Below is a small trained network, with its code and all its weights. Each question gives an input and a target symbol and asks what happens when units are switched off, that is, made to give their printed mean instead of their output.

import numpy as np


def w(rows, s, z=0):
    codes = np.array(rows[::2]) - 128.0
    scale = np.full(codes.shape[1], s)
    scale[-1] = z or s
    return codes * scale


def f(y):
    return np.maximum(y, 0)


def softmax(a):
    e = np.exp(a - a.max(-1, keepdims=True))
    return e / e.sum(-1, keepdims=True)


def log_softmax(a):
    a = a - a.max(-1, keepdims=True)
    return a - np.log(np.exp(a).sum(-1, keepdims=True))


def net(x, mask):
    ids = ['αβγθμπστψ'.index(c) for c in x.split()]
    T = len(ids)
    res = E[ids] + P[:T]
    u = 0
    for l in range(2):
        r = res
        for j in range(2):
            rows = slice(2 * j, 2 * j + 2)
            q, k, v = (r @ M[l][rows].T for M in (Q, K, V))
            z = softmax(np.where(np.tri(T) > 0, q @ k.T / 2**0.5, -1e9)) @ v
            o = O[l][rows]
            res = res + np.where(mask[u + j], z, o[:, -1]) @ o[:, :-1]
        u += 2
        y = f(res @ A[l][:, :-1].T + A[l][:, -1])
        res = res + np.where(mask[u : u + 4], y, B[l][:, -1]) @ B[l][:, :-1]
        u += 4
    return log_softmax(res[-1] @ U[:, :-1].T + U[:, -1])


Q, K, V, O, A, B = {}, {}, {}, {}, {}, {}
E = w([
[103,143,119,3,97],'α',
[164,182,149,179,102],'β',
[248,118,95,91,90],'γ',
[106,115,137,203,78],'θ',
[121,181,159,169,76],'μ',
[76,128,82,163,171],'π',
[102,119,125,104,75],'σ',
[140,157,176,207,163],'τ',
[99,72,197,50,162],'ψ',
],0.017)
P = w([
[133,180,102,116,116],'0',
[165,100,33,93,126],'1',
[136,57,186,167,96],'2',
[67,247,168,136,135],'3',
[160,82,67,90,145],'4',
[137,57,185,161,119],'5',
[56,255,187,141,152],'6',
[162,71,80,85,160],'7',
[140,49,187,162,136],'8',
[60,252,186,138,171],'9',
[166,64,83,91,176],'10',
[146,37,179,173,154],'11',
[71,246,190,131,193],'12',
],0.0087)
Q[0] = w([
[145,141,176,176,36],'L0H1',
[173,23,153,186,203],'L0H1',
[219,35,69,104,15],'L0H2',
[2,179,181,113,230],'L0H2',
],0.009)
K[0] = w([
[142,121,172,181,177],'L0H1',
[153,152,69,203,95],'L0H1',
[151,198,111,128,3],'L0H2',
[90,83,147,115,208],'L0H2',
],0.015)
V[0] = w([
[110,118,132,103,113],'L0H1',
[127,147,97,143,77],'L0H1',
[105,80,146,133,255],'L0H2',
[112,113,130,110,65],'L0H2',
],0.008)
O[0] = w([
[145,132,109,71,165,101],'L0H1',
[158,133,2,212,129,254],'L0H1',
[130,128,221,167,237,151],'L0H2',
[141,112,29,159,112,168],'L0H2',
],0.0051,0.00048)
A[0] = w([
[170,108,76,71,71,228],'L0N1',
[254,100,80,54,116,68],'L0N2',
[196,119,191,189,79,1],'L0N3',
[69,9,174,132,98,153],'L0N4',
],0.01,0.0032)
B[0] = w([
[144,81,191,124,126,255],'L0N1',
[26,171,129,110,164,207],'L0N2',
[163,156,69,8,153,188],'L0N3',
[72,122,170,111,130,214],'L0N4',
],0.013,0.006)
Q[1] = w([
[135,133,207,165,121],'L1H1',
[97,161,176,177,172],'L1H1',
[50,247,210,168,127],'L1H2',
[83,227,121,169,142],'L1H2',
],0.012)
K[1] = w([
[178,134,102,229,117],'L1H1',
[140,182,128,194,155],'L1H1',
[132,97,141,140,255],'L1H2',
[132,135,137,169,236],'L1H2',
],0.021)
V[1] = w([
[146,104,90,52,98],'L1H1',
[100,108,176,37,164],'L1H1',
[2,70,63,85,50],'L1H2',
[210,177,238,29,55],'L1H2',
],0.0065)
O[1] = w([
[114,184,143,100,128,71],'L1H1',
[100,189,113,99,51,253],'L1H1',
[141,40,127,134,254,228],'L1H2',
[228,89,143,26,41,231],'L1H2',
],0.0078,0.0033)
A[1] = w([
[126,47,178,140,131,2],'L1N1',
[245,153,1,153,156,124],'L1N2',
[92,145,191,64,193,49],'L1N3',
[95,147,189,80,110,6],'L1N4',
],0.0093,0.0062)
B[1] = w([
[88,177,48,178,12,195],'L1N1',
[63,83,1,155,43,150],'L1N2',
[172,101,74,176,198,254],'L1N3',
[192,191,94,190,149,202],'L1N4',
],0.0099,0.0076)
U = w([
[138,141,110,80,158,42],'α',
[106,180,165,109,102,220],'β',
[54,146,145,133,163,119],'γ',
[127,88,153,173,78,122],'θ',
[210,86,246,139,162,234],'μ',
[89,150,46,123,108,2],'π',
[56,87,186,46,139,208],'σ',
[170,132,84,209,114,68],'τ',
[163,102,106,141,148,73],'ψ',
],0.013,0.0063)

Each question gives the input, a string of symbols that net reads in full, and the target symbol t.
The units are the heads (2 rows each of Q, K, V and O) and the neurons (one row each of A and B). Each row of codes is followed by its name. A weight is (code - 128) times the scale printed after its matrix; where a second scale follows, it is the last column's (O, A, B and U).
mask holds one flag per unit, layer by layer, with each layer's heads first. A switched-off unit (its flag False) gives its mean, the last column of its rows in O or B, instead of its output. The means were averaged over made-up inputs and are rounded, as every weight is.
A unit's drop is (log p(t) with every unit on - log p(t) with that unit switched off) / (log p(t) with every unit on - log p(t) with every unit switched off).
The circuit of an input: a set's keep is (log p(t) with only the set's units on - log p(t) with every unit switched off) / (log p(t) with every unit on - log p(t) with every unit switched off). Starting from all 12 units, units are removed one at a time, each time the one whose removal leaves the highest keep (on an exact tie, the one counted first), for as long as the keep stays at least 0.8.
circuit, biggest first: the units of the circuit, biggest drop first
most important unit: the unit with the biggest drop
top k neurons: the k neurons with the biggest drops, biggest first
k most important neurons of layer l: the k neurons of layer l with the biggest drops, biggest first
input σ σ π α π τ β π μ, target β: top 4 neurons : L0N1, L0N2, L0N3, L1N3
input σ π σ σ β ψ α, target μ: top neuron : L0N3
input π σ ψ θ, target μ: 2 most important neurons of layer 1 : L1N1, L1N2
input π β π β τ σ θ π γ θ, target γ: circuit, biggest first : L1H2, L0H2
input τ σ γ ψ β σ α, target μ: 2 most important neurons of layer 0 : L0N3, L0N2
input τ γ σ σ θ θ σ σ θ β α, target α: 2 most important neurons of layer 1 : L1N3, L1N4
input γ π γ ψ τ α, target ψ: top 2 neurons : L0N1, L0N2
input τ τ π γ, target γ: top 3 neurons : L0N2, L0N1, L0N3
input τ ψ τ π θ π μ, target γ: top 2 neurons : L0N1, L0N3
input π π σ π π μ τ, target β: circuit, biggest first : L1H2, L0H2
input μ ψ β τ γ σ α, target β: circuit, biggest first : L0H2, L1H2
input τ π θ, target σ: circuit, biggest first : L0N3, L0N4
input τ π σ α τ α σ α τ τ, target β: circuit, biggest first : L1H2, L1N3, L0N2
input σ β β μ θ, target θ: top 2 neurons : L0N3, L0N1
input τ σ τ τ β γ σ π σ π γ β, target π: top 4 neurons : L0N3, L1N2, L0N1, L0N4
input σ π γ β μ, target μ: top 4 neurons : L0N2, L0N1, L0N3, L1N1
input μ σ τ σ β, target β: circuit, biggest first : L1N3, L1H2
input β τ α α, target β: top 2 neurons : L0N2, L0N4
input α β β π ψ σ σ μ σ β, target μ: most important unit : L0N2
input β π α, target ψ: 3 most important neurons of layer 1 : L1N1, L1N3, L1N4
input γ σ τ π μ π β θ σ σ α, target α: 2 most important neurons of layer 1 : L1N4, L1N3
input σ σ ψ γ θ σ γ, target μ: 3 most important neurons of layer 1 : L1N1, L1N3, L1N2
input θ σ β β β θ β β γ μ γ γ, target α: top 3 neurons : L0N3, L0N2, L1N3
input θ σ σ, target θ: top 2 neurons : L1N1, L0N1
input α σ σ σ, target σ: 3 most important neurons of layer 0 : L0N3, L0N2, L0N1
input σ σ τ θ, target β: top 2 neurons : L1N3, L0N3
input γ μ σ ψ π σ μ, target γ: circuit, biggest first : L1H2
